Each row has a name. After each piece below comes the name of the row it's from, unless a question asks for something else. Each question is about the rows just above it.

kudel: [ 81 101 120 162]
dida: [121  81 101 162]
Buv: [121 101  81 161]
Which row holds these entries in another order? [ 81 121 162 101] => dida
asked: [121  81 101 162] => dida
[ 81 101 121 162] is which row reordered? => dida

kob: [153 119  87 165 104 162  62 129  79  75  85 106  62 158 148 145 137 131
 141 136]
Fef: [116 145 135 144 139 111 118 155 142 132 133 139 118 127 142 142 160 111
 152 118]
Dusul: [ 83 142 140  94 144  78 167 159 143 149 149 152 167  99 124 132 156 114
 149 100]
vinu: [103 129 123 111 127  90 135 153 122 124 126 136 135 111 130 134 154 121
 142  94]
mari: [ 85 129 123 111 127  90 135 153 122 124 126 136 135 111 130 134 154 121
 142  94]
Pigan: [111 154 126 136 130 129  94  90 135 127 124 120 135 153 123 134 122 103
 111 142]
asked: [116 145 135 144 139 111 118 155 142 132 133 139 118 127 142 142 160 111
 152 118] => Fef
Which row holds these entries in another order? [142  94 103 129 123 111 127  90 135 153 122 124 126 136 135 111 130 134
 154 121] => vinu

Kufup: [136 112 122 107 152 123  98 111 112 108 120 115 130 118 146 100 140 131
  94 143 115 146 126 135 106 108 146 146  77 141 119 128  94]
Ginu: [131 149 147 148 123 153 131 128 140 120 158 149 134 166 103 130 134 111
 145 122 141 117 142 118 164 153 139 100 165 114 125 119 145]
Velo: [132 123 111 106 161 114 124 131 127 142 100  97 129  88 143 115 122 135
 135 143 123 128 117 123 106 119 114 138  84 129 118 128 119]
luzo: [135 135 142 144 115 143 137 119 135 122 149 145 147 159 108 125 134 114
 139 127 126 136 147 130 166 144 139 107 161 122 130 123 135]
beri: [126 136 137 144 125 173 135 126 105 130 132 132 116 158 124 128 157 101
 137 108 135 113 132 122 122 130 181 104 159 106 119 110 134]
Zuv: [118 131 119 133 128 116 105  93 105  96 115 128 140 133 107 106 131  98
 114 139 124 127 126 118  93 102 163 125 109 127 124 135  95]
Vaga: [107 128 113 128 136 114 130 110 112 122  84 115 150  93 108 126 112 119
 140 144 128 117 141 117  89 102 127 127 106 126 125 143 114]
tiku: [129 134 133 122 124 102 137 140 146 176 155 119 123 104 126 140 123 134
 107 115 147 149 104 138 139 162 101 122 125 139 113 107 172]
gukes: [128 128 112 112 140 128 149 141 124 153 113 101 123  76 140 119 131 147
 104 129 152 132 116 136 110 128 134 146 112 124 110 109 152]
Vifu: [139 117 129 107 149 121  96 115 111 113 123 115 124 122 147  99 146 133
  94 143 119 147 124 136 117 108 139 138  81 139 116 124  97]
Which row holds [128 128 112 112 140 128 149 141 124 153 113 101 123  76 140 119 131 147
 104 129 152 132 116 136 110 128 134 146 112 124 110 109 152]? => gukes
The row with [126 136 137 144 125 173 135 126 105 130 132 132 116 158 124 128 157 101
 137 108 135 113 132 122 122 130 181 104 159 106 119 110 134] is => beri
asked: [131 149 147 148 123 153 131 128 140 120 158 149 134 166 103 130 134 111
 145 122 141 117 142 118 164 153 139 100 165 114 125 119 145] => Ginu

mez: [105 106 151 104 153 105 105 152 151 104 105 151 150 105 151 154]
komob: [105 106 151 176 153 105 105 152 151 104 105 151 150 105 151 154]
vorom: [105 105 151 151 152 176 151 154 105 105 149 151 106 105 104 153]
Where do [105 105 151 151 152 176 151 154 105 105 149 151 106 105 104 153] appear? => vorom
Put [104 105 105 105 105 105 106 150 151 151 151 151 152 153 154 176] back in order: which row is it? => komob

bas: [142 138 113 132 120 152 147 155 127  95 123 172]
Fufe: [120 138 132 142 122  95 152 172 113 147 127 155]
kovu: [155 126 118 137  80  95  86 136 105  99 146  87]
Rubi: [ 74 124 125 125  75 151 154 154 148  91 137 157]
bulo: [142 131 172 138 122  95 152 120 127 147 113 155]
[ 95 113 120 122 127 131 138 142 147 152 155 172] is which row reordered? => bulo
Which row holds [ 74 124 125 125  75 151 154 154 148  91 137 157]? => Rubi
Which row holds [142 138 113 132 120 152 147 155 127  95 123 172]? => bas
Which row holds these entries in another order? [142 138 113  95 152 172 147 122 155 127 120 132] => Fufe
asked: [155 126 118 137  80  95  86 136 105  99 146  87] => kovu
asked: [142 131 172 138 122  95 152 120 127 147 113 155] => bulo

Zekez: [131 130  86 119 128 121 115 129 133 117 107 123 142 156 123 133 107 133
 135 134 117 152 120 122 132 123 140 118 123 117 140]
sidos: [137 119 118 131 127 144 145 127 136 113  97 114 108 138 146 147 129 136
 176 115 130 134 114 138 117 124 167 140 127 100 144]
retez: [139 167 139 114 138 128 115 106 123 142 121 127 149 121 108 159  96 121
 102 106 161 128 144 109 118 151 131 144 141 145 100]
subap: [139 105  98 131 138 158 109 104  99 115 188 167 117 117 153 130 117 126
 103 140 107 112 137 144 128 135 128 106 152 150 104]
Vevup: [110 141 140 125 120  97 128 142 125 140 141 134 130 101 119 134 122 136
 102 149 107 116 141 151 131 132 119 110 124 132 129]
domi: [102 103 146 108 139 132 112 119 135 117 103 120  93 176 101 135 194 139
 158 133 151 110 125 115 183 144 130 175 125 140 143]
ramim: [132 123 124 133 128 138 141 133 130 118 104 122 117 128 147 141 127 132
 164 115 123 133 119 136 116 128 151 128 128 109 134]
somov: [150 113 123 135 120 143 151 110 150 114 135 106 119 106 121 140 117 120
 157 136 158 112 116 130 127  92 129 152 124  99 145]
bobu: [146 118 159 105 165 115 128 149 131 138 113 131 138 100 148  73 125 120
  88 115 104 108 114 114 121 129  85 102 127 114 105]
pog: [134 139  78 115 128 117 111 126 135 114  98 121 150 162 121 137  98 138
 147 135 115 172 118 121 132 121 150 116 121 108 144]
rulek: [108 143 131 151 118 159  96 142 141 128 149 167 127 100 128 123 121 109
 106 138 121 115 114 145 139 139 144 106 121 161 102]
lote: [125 164 112 114 127 108 112 119 126 136 121 129 150 118 109 145  98 132
 103 133 122 134 142 120 126 138 131 121 128 136 111]
Which row holds these entries in another order? [100 145 141 144 131 151 118 109 144 128 161 106 102 121  96 159 108 121
 149 127 121 142 123 106 115 128 138 114 139 167 139] => retez
asked: [150 113 123 135 120 143 151 110 150 114 135 106 119 106 121 140 117 120
 157 136 158 112 116 130 127  92 129 152 124  99 145] => somov
The row with [131 130  86 119 128 121 115 129 133 117 107 123 142 156 123 133 107 133
 135 134 117 152 120 122 132 123 140 118 123 117 140] is => Zekez
asked: [108 143 131 151 118 159  96 142 141 128 149 167 127 100 128 123 121 109
 106 138 121 115 114 145 139 139 144 106 121 161 102] => rulek
asked: [139 167 139 114 138 128 115 106 123 142 121 127 149 121 108 159  96 121
 102 106 161 128 144 109 118 151 131 144 141 145 100] => retez
[126 144 117 140 117 115  98 167 128 135 106 153 107 103 131 105 112 117
 138 152 104 128 139 158  99 188 104 109 137 150 130] is which row reordered? => subap

segom: [154 115 137 117 113 135 115 118 116 126 130 116 134 141 113 114 132 132
 113 137]
renof: [149 106 142 108 106 139 108 109 109 137 141 106 141 144 101 104 138 140
 103 146]
Savi: [149 106 142 108 106 139 108 109 109 137 141 171 141 144 101 104 138 140
 103 146]
nelum: [114 129 126 127 128 127 126 128 128 137 132 128 127 123 125 126 132 131
 127 120]
Rof: [126 122 127 131 120 154 126 122 123 134 124 129 122 123 144 122 131 126
 125 135]
vot: [ 99 147 115 144 147 118 143 144 145 130 121 146 116 110 149 147 123 120
 148 106]
Zab: [154 115 137 117 113 135 115 118 116 126 130 116 134 141 113 114 132 132
 113 145]
zopit: [154 120 131 124 123 134 126 122 125 122 124 122 131 135 127 126 129 126
 122 144]
asked: [126 122 127 131 120 154 126 122 123 134 124 129 122 123 144 122 131 126
 125 135] => Rof
Put [122 144 154 120 131 124 123 134 126 122 125 122 124 122 131 135 127 126
 129 126] back in order: which row is it? => zopit

zabu: [164 118 136  83 150 167 159 109 134  87 121  95 126 144 189  86 162 113
 162 118 115 142]
zupap: [155 116 137  87 140 151 151 105 140  92 137 108 107 140 187 110 161 117
 153 138 140 145]
zogid: [160 111 137  79 147 166 148 112 144  89 122 104 114 147 189  93 164 114
 159 124 119 143]
Vuvo: [160 111 138  82 146 162 148 112 143  89 123 102 114 145 188  95 162 114
 157 126 124 145]
bel: [158 107 139  81 143 159 141 113 149  91 125 108 106 145 187 102 163 116
 154 132 131 147]
mov: [162 116 137  82 149 166 155 110 138  87 122  98 122 144 188  89 161 113
 160 121 118 143]
datoz: [160 119 138  91 144 152 156 105 133  89 133  99 118 138 185 102 158 115
 154 133 137 147]
vafa: [163 117 137  84 149 164 156 109 135  87 122  96 124 143 188  89 160 113
 160 121 119 144]
vol: [164 119 137  85 149 164 159 109 132  87 123  94 126 142 187  88 160 113
 161 120 119 143]
Zal: [159 110 136  76 146 167 148 112 147  90 121 107 112 148 190  94 165 115
 160 124 117 142]
Put [145 160 111 138  82 146 162 148 112 143  89 123 102 114 145 188  95 162
 114 157 126 124] back in order: which row is it? => Vuvo
The row with [158 107 139  81 143 159 141 113 149  91 125 108 106 145 187 102 163 116
 154 132 131 147] is => bel

zaru: [112 188 112 108 107]
koni: [108 188 108 112 112]
Gis: [153 132 173 117 128]
vob: [128 153 132 118 173]
galik: [112 113 108 188 108]
rinen: [112 189 108 108 112]
liruk: [189 162 113 108 112]
Kose: [134 153 116  98 140]
asked: [189 162 113 108 112] => liruk
[108 112 113 108 188] is which row reordered? => galik
[173 132 117 128 153] is which row reordered? => Gis
Put [173 118 132 153 128] back in order: which row is it? => vob
[112 108 188 108 112] is which row reordered? => koni
Which row holds these entries in another order? [108 108 112 113 188] => galik
Put [118 173 128 153 132] back in order: which row is it? => vob

